Below are the code and all the weights of a small trained network. Each question names an input and a class and asks about switching units off, where a switched-off unit gives its printed mean instead of its output.

import numpy as np


def w(rows, s, z=0):
    codes = np.array(rows[::2]) - 128.0
    scale = np.full(codes.shape[1], s)
    scale[-1] = z or s
    return codes * scale


def norm(h):
    return h / np.sqrt((h * h).mean(-1, keepdims=True) + 1e-5)


def f(y):
    return y / 2 * (1 + np.tanh(0.7978845608 * (y + 0.044715 * y**3)))


def log_softmax(a):
    a = a - a.max(-1, keepdims=True)
    return a - np.log(np.exp(a).sum(-1, keepdims=True))


def net(x, mask):
    res = np.array(x, float).reshape(1, 3) / 4 @ E
    u = 0
    for l in range(4):
        y = f(norm(res) @ A[l][:, :-1].T + A[l][:, -1])
        res = res + np.where(mask[u : u + 10], y, B[l][:, -1]) @ B[l][:, :-1]
        u += 10
    return log_softmax(norm(res)[-1] @ U[:, :-1].T + U[:, -1])


A, B = {}, {}
E = w([
[85,164,162,65],'x0',
[64,254,168,163],'x1',
[89,83,188,79],'x2',
],0.0068)
A[0] = w([
[143,93,124,131,52],'L0N1',
[99,136,156,212,2],'L0N2',
[100,104,163,104,78],'L0N3',
[140,175,9,160,92],'L0N4',
[97,120,115,134,93],'L0N5',
[121,133,161,152,30],'L0N6',
[112,116,88,63,120],'L0N7',
[87,165,74,49,222],'L0N8',
[167,68,165,136,5],'L0N9',
[136,155,137,116,133],'L0N10',
],0.014,0.00081)
B[0] = w([
[146,93,124,92,161],'L0N1',
[76,61,70,163,172],'L0N2',
[159,92,216,144,177],'L0N3',
[147,96,98,214,254],'L0N4',
[161,154,135,87,126],'L0N5',
[86,98,113,117,134],'L0N6',
[96,126,148,165,176],'L0N7',
[122,174,150,100,195],'L0N8',
[141,143,2,19,201],'L0N9',
[169,203,107,119,139],'L0N10',
],0.0084,0.0058)
A[1] = w([
[121,207,207,149,49],'L1N1',
[155,124,52,23,40],'L1N2',
[208,29,72,191,171],'L1N3',
[128,144,135,141,159],'L1N4',
[217,162,199,131,118],'L1N5',
[109,167,177,79,107],'L1N6',
[253,66,151,70,13],'L1N7',
[113,142,2,240,178],'L1N8',
[97,51,127,104,174],'L1N9',
[172,170,116,121,9],'L1N10',
],0.0077,0.0014)
B[1] = w([
[100,111,102,215,164],'L1N1',
[149,61,95,35,181],'L1N2',
[195,148,159,158,243],'L1N3',
[160,140,61,177,131],'L1N4',
[93,160,183,78,127],'L1N5',
[163,86,155,186,155],'L1N6',
[138,105,72,63,180],'L1N7',
[163,189,198,122,254],'L1N8',
[1,141,106,187,166],'L1N9',
[70,233,99,176,118],'L1N10',
],0.0058,0.0062)
A[2] = w([
[121,101,101,162,149],'L2N1',
[200,184,144,82,4],'L2N2',
[99,218,162,211,196],'L2N3',
[70,155,143,54,137],'L2N4',
[161,88,101,201,86],'L2N5',
[165,194,114,108,142],'L2N6',
[120,125,245,131,80],'L2N7',
[139,80,136,143,60],'L2N8',
[136,92,114,122,121],'L2N9',
[143,147,141,120,111],'L2N10',
],0.011,0.003)
B[2] = w([
[14,139,254,50,143],'L2N1',
[179,126,92,145,122],'L2N2',
[162,113,54,40,254],'L2N3',
[207,150,147,225,159],'L2N4',
[126,238,197,172,167],'L2N5',
[100,154,103,15,143],'L2N6',
[155,94,179,65,174],'L2N7',
[117,181,132,168,128],'L2N8',
[152,34,92,71,142],'L2N9',
[100,174,68,28,127],'L2N10',
],0.0051,0.0082)
A[3] = w([
[81,73,155,150,252],'L3N1',
[113,55,122,136,64],'L3N2',
[109,166,126,109,78],'L3N3',
[169,146,149,99,241],'L3N4',
[144,128,98,252,54],'L3N5',
[81,130,118,72,211],'L3N6',
[130,156,162,143,16],'L3N7',
[35,105,154,160,83],'L3N8',
[125,172,78,150,185],'L3N9',
[136,154,164,127,206],'L3N10',
],0.014,0.0013)
B[3] = w([
[130,231,110,177,175],'L3N1',
[149,151,50,111,185],'L3N2',
[118,134,96,147,143],'L3N3',
[68,75,186,127,206],'L3N4',
[254,111,255,200,253],'L3N5',
[128,141,123,202,204],'L3N6',
[144,41,108,59,143],'L3N7',
[79,62,34,175,155],'L3N8',
[163,168,144,68,207],'L3N9',
[116,52,116,138,167],'L3N10',
],0.0081,0.0047)
U = w([
[65,98,39,207,124],'0',
[253,157,183,202,146],'1',
[83,84,231,102,151],'2',
[137,117,121,141,6],'3',
[188,32,41,54,152],'4',
[128,230,79,68,134],'5',
],0.021,0.017)

Each question gives the input, the list of numbers given to net, and the class t.
The units are the neurons (one row each of A and B). Each row of codes is followed by its name. A weight is (code - 128) times the scale printed after its matrix; where a second scale follows, it is the last column's (A, B and U).
mask holds one flag per neuron, layer by layer. A switched-off neuron (its flag False) gives its mean, the last column of its row in B, instead of its output. The means were averaged over made-up inputs and are rounded, as every weight is.
A unit's drop is (log p(t) with every unit on - log p(t) with that unit switched off) / (log p(t) with every unit on - log p(t) with every unit switched off).
The circuit of an input: a set's keep is (log p(t) with only the set's units on - log p(t) with every unit switched off) / (log p(t) with every unit on - log p(t) with every unit switched off). Starting from the 12 units with the biggest drops (on a tie, the unit counted first), units are removed one at a time, each time the one whose removal leaves the highest keep (on an exact tie, the one counted first), for as long as the keep stays at least 0.8.
circuit, biggest first: the units of the circuit, biggest drop first
most important unit: the unit with the biggest drop
k most important neurons: the k neurons with the biggest drops, biggest first
k most important neurons of layer l: the k neurons of layer l with the biggest drops, biggest first
drop of u: that unit's drop, to one decimal
input [-1,2,5], class 0: circuit, biggest first	(L3N8 L1N9)
input [1,6,6], class 0: 2 most important neurons of layer 3	(L3N8 L3N5)
input [1,2,-2], class 5: circuit, biggest first	(L3N5)
input [6,-4,6], class 2: 2 most important neurons	(L0N3 L0N4)
input [4,-1,-4], class 5: 3 most important neurons of layer 0	(L0N8 L0N3 L0N2)
input [-4,8,2], class 5: 2 most important neurons of layer 1	(L1N8 L1N9)
input [4,2,0], class 2: 2 most important neurons	(L0N9 L0N4)
input [3,1,-4], class 5: 4 most important neurons	(L2N3 L2N6 L0N8 L3N5)
input [-1,4,8], class 0: 2 most important neurons of layer 1	(L1N8 L1N3)
input [5,4,-8], class 5: 2 most important neurons	(L2N3 L2N6)
input [-1,2,4], class 0: 2 most important neurons	(L1N8 L3N8)
input [5,5,0], class 5: 2 most important neurons	(L3N5 L2N3)
input [2,3,2], class 2: 2 most important neurons	(L0N4 L1N9)
input [-3,1,2], class 0: circuit, biggest first	(L0N2)
input [5,4,-7], class 5: 2 most important neurons of layer 2	(L2N3 L2N6)
input [-4,-2,0], class 4: drop of L0N9	0.7
input [-3,8,1], class 5: drop of L2N3	1.4
input [-1,1,1], class 0: drop of L0N4	0.2
input [-2,7,4], class 0: drop of L0N9	0.3
input [7,-1,-7], class 5: most important unit	L0N8
